Each row has a hidden stage along a path, written after it and counted from one end. A new block has a new path.
[   9  351 -171 -200 -121 -191  -99  180   31  105  154  -31  188 -239
   -6  221   92  251  -69   77 -187   88 -201  113  207 -143    3   55
  250   -5   79 -180 -186   21   38  300  120  -26  162 -306 -161  -14
  253  142   76 -391 -170  -70  -69 -404]
3
[ -30 -164   -3  -25   11  340 -172  -86  434  356 -204 -346 -102  -69
   18 -114 -150  -38   62  -22  348 -198  325 -314  125 -378  212  -74
 -261 -370  -96  -22  306 -116  404    6  -74   16 -105   79   50 -225
  -73  -42  108 -229  -68 -125  284  -60]
40
[  45  212  -16   18 -252 -238   71  144  -79   17  179  195  128 -191
  -65   72  250  258   16  220 -250  115 -315  185  168   45  -91   40
  320   29  248  -88 -247  109 -191  317 -115  131  -20 -301  -17  -39
  114   69  -43 -497 -153   15 -107 -341]
28
[ 303   40 -128 -250  -57 -286  239  -10  -33 -303  -77 -117   64  101
 -453 -121  -21  194 -120  152  -35  132  -17  141 -236 -175   82  -88
   15   16   57  -34 -146  110 -216   35  -45 -295   86   37  -82   98
  -49 -155 -169 -150   -9 -441   88 -218]
27
[ 244   26 -190  -67   76 -215  215  167  -11 -289 -126   74   73  167
 -387  -35 -115   96 -176   19 -129   40  -31   75 -172   40  193  157
  221  -24  -40  -63 -155  144  -84  132  -54 -398   13 -115  -26  177
  185  -82 -183 -175 -202 -347   20 -265]
15
[ 235  346 -145 -315  307  -84 -145 -292  180  107   41 -583 -108 -193
   77  156 -115    1 -102  -41  247  -69  107 -308   56 -155   95   41
  220  125  168  211  114  172  368   58  136  -63  384  -79 -165   83
 -124  257 -337  -38  106  -53  485 -242]
31
[ 289   49   39  -66  215 -134   22   25   62 -202  -40 -133 -267 -157
  -32 -218  -27 -260  -48   49 -150 -266  -35   50   58 -179  270  432
 -285   59  308    1 -120  -29    0  -17 -179 -257  324 -279  -69  140
 -135 -397 -328   95 -104   11  360  -35]
42
[   9  126  -18 -198 -305 -267  127  193  130    7  -92  166  105 -182
 -154  -50  411  507  228  327  -35  161 -104   97 -449  -34  -33   10
  -35 -150   21 -432  -70   92 -286  -55 -160 -232 -135   72  259   77
   64 -201   53 -485 -161 -102 -290 -320]
19
[-255 -201  -89   61  214  153 -173  -50  107  229 -121 -261  -96   79
  183    4  -23  201   34 -110   -4   63  243  -63 -168 -413 -101 -286
 -175  220   90  166  249  -93 -348  149  145  255 -197 -289  -52   89
  -46   -4  365  111  -63  -98 -237  147]
4
[-236 -200   55 -122 -105  307 -140  -76  312  399 -304 -406  -15   10
  230 -160  -60   55  140 -135  384   -2  349 -279  -35 -353  -23 -191
 -439 -256 -136   -1   93 -191  183 -132    1 -139 -119  100 -126  -93
  -51  -72  356 -132 -173 -110  190   60]
16
[ 207   30  -42  308  109  -47  -94 -120   13  -16   42  150 -199   33
    8 -383  163   98  -41  236 -341 -140 -188  192  -47  120   64  285
  -29  230  362  -38 -193  127 -276  261 -298  132   25 -492  -55  285
 -141 -221 -184 -222 -170  108   -3  -66]
32
[  97  181   75 -215   -9 -374  118   43 -105 -181  195   58   59  -59
   -6  214  251  238  186  152  182   50 -261  -99 -384  108 -169 -204
  292   30 -143  180   86  157 -107 -273   59 -157   -7   13  144  -47
   46  257  -65 -269  111  -66 -103 -195]
26
[ 127  178  192 -345 -272 -251  130   82   11  341  162  -37  173 -322
   25   73  295  316  481  346  122   32 -140 -124 -262   58 -181  -73
   76  -54  157 -233   70  154  -58 -168 -105   -9  177   50  220  106
  -28 -124   -5 -497  -61  125  -27 -393]
15
[ 186 -165  235 -218 -161   48  -81 -273   33  418   90 -392  100 -109
   15 -187 -155   21  120   48  116  -26  138 -205  106 -242 -177 -258
 -217  -18  178  171   94   -5   -7   57 -167  163  299    2 -255   99
  -39  -86  -22 -146  -46  -67  319 -177]
21
[ 157  -53  -28  -22 -231 -154  215  290 -114   29  161  297   28  -44
 -147  -44  -53  -15  106   93 -110  -85 -383  146  208   46  -41   -7
  214  -84  -55  -54 -331   79   25  189 -120  -22 -122 -186   10   72
   -4   -9  -80 -274  -38    8  -16 -309]
16
[ 154   12   15   43  308   88 -168   74  235  143  -34 -185 -231  -72
   78 -283   86  -33   42   84   -6 -259  130 -257   93 -234  172  435
 -176   71  523  -62  112   82   57   74 -114   48  281 -469 -100  210
   77 -377 -281  -43 -159  176  428  -63]
44
[ -74  -85 -263  -48  123   70  -32  160  211 -165   22  -25 -108   97
 -195    0  -48  100  -90   39   45  -39   55  -35    6 -450   89 -356
  122 -162 -155  218  196  -14  -54  188   70  222 -281 -158  -69 -168
   24  153  101  -28   74 -341  -95  -54]
38
[ 232  202 -180 -183  246 -209  -84 -313 -158 -192   29 -504  112  216
 -146   90 -123  179 -208   -4   15  127  -24  195 -171 -177  -12 -219
  -25  424    7  282  -37  -31 -105    2  363 -206  241 -210 -277   55
 -162  119  117  -91   87 -468   64  -83]
5
[ 124   98 -122   -3   14 -346   44  201  -92 -313  195  254   25    0
 -156   91   57  140 -130   33 -172   -6 -408  201  -78   41    2  -20
  285   83 -148   65 -204   55 -157  110   15 -183  -84 -241  -29   46
  141  185 -118 -193  -22 -149 -162 -257]
16
[  69   82   70 -257  -19 -151 -113  -26  -46  144  377  -50    5 -240
  198  286 -127  -84  160  -26  147 -160 -295 -132   51  -57 -183 -400
  242  -70 -385  356  143   -7  205  -66   64  142   54  -21  -34  -92
  -24  466   36  -86  189   36  -51 -241]
13
[ -13 -234  -34  112   20 -207  209  233   62  -71   80  284  -63   26
 -234   87 -358 -152   26  -78  223 -168 -211  162 -264 -136  232 -275
   81 -213 -533 -257  186 -207 -134 -305   27 -246 -414   15  320 -247
 -151   55  349 -128   -1 -149 -141  176]
4
[ -93  -16   70  -93  -19   -4 -216  -12  103  404  234  -56  -79 -299
  330  274  -54   40  236  -58  215 -189 -213 -155   27 -141 -134 -296
   68  -56 -324   99  216  -71  215  -40   90  180 -143  -34  176 -108
 -104  372  179 -143  171  205 -160 -159]
5
[  20 -346  281  350  -85   76  -54 -109  200  212  -42   94 -158 -161
    9  -91 -117 -153  121   50  127 -295  -36   44  -66  -80  225  -28
 -302 -236 -188 -116  323 -249    1 -155 -287  -22 -322   53  437 -330
 -264 -120  184 -322  -78   47  -48  122]
40
[ 126  238 -195 -119 -130 -378   -1  141  -96 -323  215  112  115 -153
 -210  148  -30  104 -304   17 -335   99 -403  391  188 -138   43  -68
  244   58  -86   17 -351  -62 -164  330   35 -141   50 -256 -231  -63
  124  198  -58 -220  -74 -284 -112 -334]
16
[ 483   37  -54 -101   44 -297  317  107 -218 -429   34  109   71  214
 -563   -4  -15   73   -3  324 -137  -36 -127  193 -230   21  158   36
  183   14   31   70   91  171 -152  -12  -15 -190   59 -126  183  -25
   -4 -228 -172 -295   42 -442  -67 -251]
45
[ 437  212   33 -286   16 -233   86 -315 -132 -157   30 -425   61 -176
 -278   10  -65  -35  -72  262 -292   34   88  235    5 -191  124    2
 -114  173  339  181   50   23 -175  183  -99   -7  471  -87  -97   17
 -226 -241 -165 -153  -39 -384  129 -243]
40
[ 120  -50  228  432  -46   12   52 -210 -219  163 -137  187   78  117
  122 -203  110   33   57  174 -412   26   45  107 -141  517  -47  336
   99  167  334   60  -62  144 -391  220 -412   37   39 -416   68  231
  107 -209   87 -446 -525  104 -181  -36]
21
[  67 -120 -125  -32   28 -112   93   96   93  -65  -16   14   -6   79
 -231   85 -416 -132 -123 -147  242 -118  -88  102 -105 -210  245 -227
   11 -223 -535 -153   80 -192  109 -187  118 -350 -229   51   83 -224
  -81  127  280 -114    7 -297   19   54]
2
[ 102  -33  -95  101  104 -273   -5  138   23 -381  103    5  -12    1
 -294  -29   22  111 -361  -60 -240   22 -217  208  185 -304  138   88
   60  181  262  117 -213  -60 -262  290    4 -131   27 -337 -195  -50
  151  -14 -250  -88  -76 -266  131 -159]
34
[ 138  174   11 -235  277  -63  -95  -51  141   40  172 -244 -162 -122
  199  192   -2  -89  134  -56  416 -250  -94 -456  -25  -14    0  -36
  254  -66 -144  373  187  163  495 -222  106  -91  157  -18    9  -31
  -20  378 -295  -45  205  101  354 -193]
34
[ 106   10  117  -87  -41 -271  131  -99 -197 -112   20 -131  101   77
  -64  -12  167  223  124  140  -13  139 -107  146 -332    5 -158 -160
  -79  264  117  145  -47    9 -374 -140   40 -157   45 -103   14   67
 -129 -100  107 -220  -40 -204  -99  -63]
17
[  72   25  104 -108   88  -28 -156 -108   81   81  190 -233  -93 -190
  187  131  -99 -160  -20 -125  185 -192 -117 -231  245 -160  -22 -103
   59  -56  -75  383   62  -34  308    0    4   19  139  -78 -136 -142
   -4  312 -161  -48   99   37  299 -149]
33
[ 224  104 -208 -248  -83 -280   87   22  145 -274  -62  -14   -3  -21
 -387  -78  110  352 -107  198    2   91  -92  129 -344 -203  114  -99
   16  -97 -121 -181  -76  102 -136   34  -60 -287  -69  110   54   54
  -30  -33 -169 -225   55 -378  -82 -291]
28
[  86 -282  456  247 -201  123  148 -267 -152  370  -89  -42   -6 -100
  192  -87 -132 -297  255   46  -36 -137   99  -45   96  227  -41   45
 -167  -83  123  200   96  -63  -71  -21 -399   83   -6  -24  199 -100
 -210 -163  158 -298 -263  145   61   73]
31
[ 338 -163  297  -95   57   53 -169 -237  133  294   84 -334  -33  -91
  -42 -261   62   74  216  222  105 -243  130 -272  -65 -194   -4   49
 -359   22  321  124  307   50   71  -84 -203   93  353  -71    7  108
  -40 -305 -239 -220   10    2  322 -206]
42
[ -76 -194 -256 -157 -137   27  111  398  217  -97 -153  135  -94   20
 -206 -156 -146   16  -53  -81   -7  -53  -46  104   44 -425  153 -104
 -172 -321 -300 -193 -241 -120    7  138  -46 -232 -297  -16  -85   24
   41 -132  113   29  -85 -264  -75 -133]
11
[-112 -241  362   54  -98  248  -51  -80  105  602  -59 -159  -94 -303
  289  101   64  -39  472  164  127 -151  290 -285  -13 -200  -89 -135
 -183 -165  199   68  609  -52  -64  -11 -201  471 -120  -48  432 -198
 -149 -184  275 -243  -75  234 -133   22]
45
[ 252  -86  381 -107  -69   41   35  -62   17  258  -39 -142   10 -112
   52 -209  161  -41  388  289   55 -206  177 -255 -139    4    4  217
 -324 -148  304   10  267   59   16 -221 -291  -29  324  -79  138   52
   35 -458  -61 -318 -193   86  210 -131]
44
[ 182  368   38 -162  239 -226 -103 -127 -111 -215  250 -141   -4  -75
  136  379  185   35  112  164  115 -118 -189 -130 -179  136  -47 -100
  342   81 -153  479  307  123  195 -189  180   -7  164 -160  116 -202
   15  396  -67 -272  153  -98  -59 -204]
42
[  26 -354  234  373 -300  247   47 -137 -118  438  -85   93 -151 -120
  196 -208  -18 -117  174   66 -287 -122 -103  165  428   42 -114   84
 -200   64  293  137 -236  -24  -93  474 -383  371 -246 -228  137   46
 -324 -184   39 -235 -119  234 -112  -85]
31
[ 112  -91  319   72 -133  -76  325   46 -147  167  153  127   83 -164
  -65  240 -171 -312  331  171   93 -164  -36  -57   48  153   68 -162
  283 -247  -69  149  373  -18    5 -155 -196  167  -77   -6  393 -364
 -127   16  209 -411 -125   12  -12  -18]
40
[-135 -461   84  223  204  183 -310  162  328  106  -36  -16 -312   46
  105 -143  146  186   64 -100  255 -274   -8 -272  -53 -500   13  -49
 -377  -25  -14  127  334 -123   18  -38   38  101 -377 -183  201  -97
   41  -62  -60   48  193   75  -15   41]
45
[-234  185 -154 -201  -50 -240  -36  476  282   95   82   76  148 -186
  -57  195  440  629  178  128  154  145 -151 -151 -232 -272  -53  -29
  220  -33  133 -363   45   79 -130   -4  201  -99 -148 -172  144    3
  333   47   54 -438 -103   -3 -147 -366]
10
[-110   39  118  -12  -88 -124 -110  -94  168   70 -131 -132   47  -82
  105  -24  359  415   95  102  164  121   38  -90 -378  -71  -67  -17
 -175   -1   64 -108   87  -24 -189 -170  -47 -225  -90   15  130  -64
   52  -14  108 -385 -139  -55  -80  -82]
26
[ 196 -131  170   72 -147  -37   53   50 -128  -66   18  -11  -91 -168
  -40  -51  -92 -279  -50   14 -269 -181 -171  234  441 -183  116  208
 -261  -29  170  147 -208 -166   32  235 -177  -48   85 -222  -19 -150
 -112 -239  -96 -113  -75  -59  118 -134]
43
[ 288  -14 -108 -137  -66 -267  452  227  -75 -294 -128  187  106  170
 -518  -64  -56  108  -26  159  -63   97    8   20 -263   84  143   77
  315 -155   26 -112 -100  250 -191   42 -170 -331  -31    7   97  136
  160 -176 -197 -249 -184 -344   21 -254]
26
[-236 -261   54  516   94  202 -273 -114  143  213 -247   87 -102   54
  265  -82   79  175 -127 -132 -241   -5  130   -8  -90   70   14  154
  -80  102   69   76  105  -61 -285  336 -222   79 -350 -330  118   84
  158   44  176 -198 -370   78 -339   38]
17
[ -28 -107 -103  -29    2  -65  147  115  161   -9   -3   36   -6   38
 -175  107 -407 -187  -36 -125  356 -102  -32  -21 -120 -140  208 -335
  173 -337 -557  -88  186 -160  136 -230   52 -232 -311  105  116 -292
 -100  217  304 -168  -44 -253   74   78]
15
[ 287  -34  148 -177 -126 -206  308  -26 -116  -97    0 -133  -34 -212
 -163   40 -340 -428  -57  -82  -10 -117  -79   82  266  -76  181   96
  -24 -145   18   93 -207  -74  121   -5 -196 -310  221   71  -38 -114
 -182 -107 -182  -35  -85 -125  383 -106]
31
[ 213 -150  419   10 -139   33  185  -42  -59  283  -20  -30   47  -82
   32 -163  154  -64  454  287   46 -181   92 -209  -94  163  -28  167
 -173 -120  297   75  175   99   -3 -182 -337   13  183  -38  237   27
  -50 -375  -48 -407 -210  119  148 -139]
39
[-169   42   99   35   11  -48 -212 -190  172  121 -198 -279   67  -45
  196    0  270  367   17    7  115  146  155  -72 -362  -87  -49   -7
 -244   93   78  -40  133 -101 -212 -122   13 -230  -34  -63   36  -37
   66   -9  221 -324 -233 -102  -86  -15]
18
[ 364   94  103 -288  -78 -200  526   56 -104   80   -6  -85   70  -80
 -285  102 -188 -191  294  189  251  -68   36 -193  -86  178  118   39
  355 -193   81  -32   71  251  195 -194 -136 -197  179  151  244   -2
 -172 -119 -184 -309  -52  -77  347 -226]
31
[-162 -282  129   98   47  374 -133 -108  234  199 -339 -388  -69  180
  125 -210   32    6  110  -28  272  -71  427 -227  -22 -369   71  -72
 -516 -168   67  183  277 -201   74 -123   -1  -30 -134  -72  -31 -229
  -55 -241  339 -164 -175 -209  160  184]
42
[-342  -57 -172  -49 -314  327 -242  271  528  208 -272  -12  -82 -235
  158 -170   36   46 -161 -155   45  -49  144 -128  446 -495  178   86
 -286 -631 -177 -239 -254 -224  339  331 -202 -111 -245  -31 -257 -242
  275   26  165 -223 -317  -65  128 -173]
31
[-111  -92  -48  180  116  127 -369  108  391   80  103   72 -185 -109
  120   82   24   59  -61  -71  262 -305 -151 -208  106 -261  158  -74
    4 -293 -361   64  294 -135  369   -6   31   38 -326 -121  154 -339
  117  332   22 -249   99   26    0 -104]
42
[-151 -314   32  392  154  134  -93  254  170  -84  -10  361 -264  114
  103  -27   89  -31   82  -34  101 -297 -147 -113  -78  -64  107    5
   10 -194 -279  170  239  -66   37  -54  -89   52 -534 -230  319 -210
   63  111   93 -132    4   69 -230   87]
42
[-124  332  107  -48 -188 -141   15  136   20  416   97  -14  199 -297
  238  149  414  364  328  250  -17  143 -107 -101    3  157 -176  155
  295   85  453 -240  -46  149 -114   99  -31  137  112 -327  102   47
  136  -28  118 -642 -312  276  -12 -313]
17
[ -68  -94   47  124   73  100 -328   13  316  173  157   13 -190 -201
  186  121   43   38   59  -21  248 -309 -166 -211   90 -216   73 -135
   -7 -220 -299  139  320 -104  338  -17   -9  134 -266  -60  217 -300
  -12  329   -3 -233  160   98  -28 -130]
41
[ 250 -168  211  328  -80    2  148  -75  -72  174   17  323 -127   74
   21 -328  -18 -140  220  205  -30 -256 -194    7 -114  409   46  220
   37  -78   26  -69  -79  135  -30  -75 -421  -34 -112 -194  212  141
 -168 -183  -68 -371 -183  222   64  -13]
29
[ 121   98 -249  -82   42 -168 -144 -224   73 -153  -19 -240   24  -10
 -213   73 -163  196 -279   13 -103   88  -75  329 -162 -265  123 -278
  -51  128 -250    9    4 -138 -143  178  127 -139  -81  -41  -66  -66
 -189  161  151 -149   40 -460 -193 -144]
12
[-111 -268  270  130 -198   52  -60 -156  201  406  -78  -42  -90 -281
  196  -29 -204 -151  148  -83  227 -148   44  -42  -96  -95   74 -161
 -277 -267 -272 -183  223 -261  -14 -189 -259  -78 -239  160  270 -222
 -234   -6  306 -224 -145  120    0  126]
19
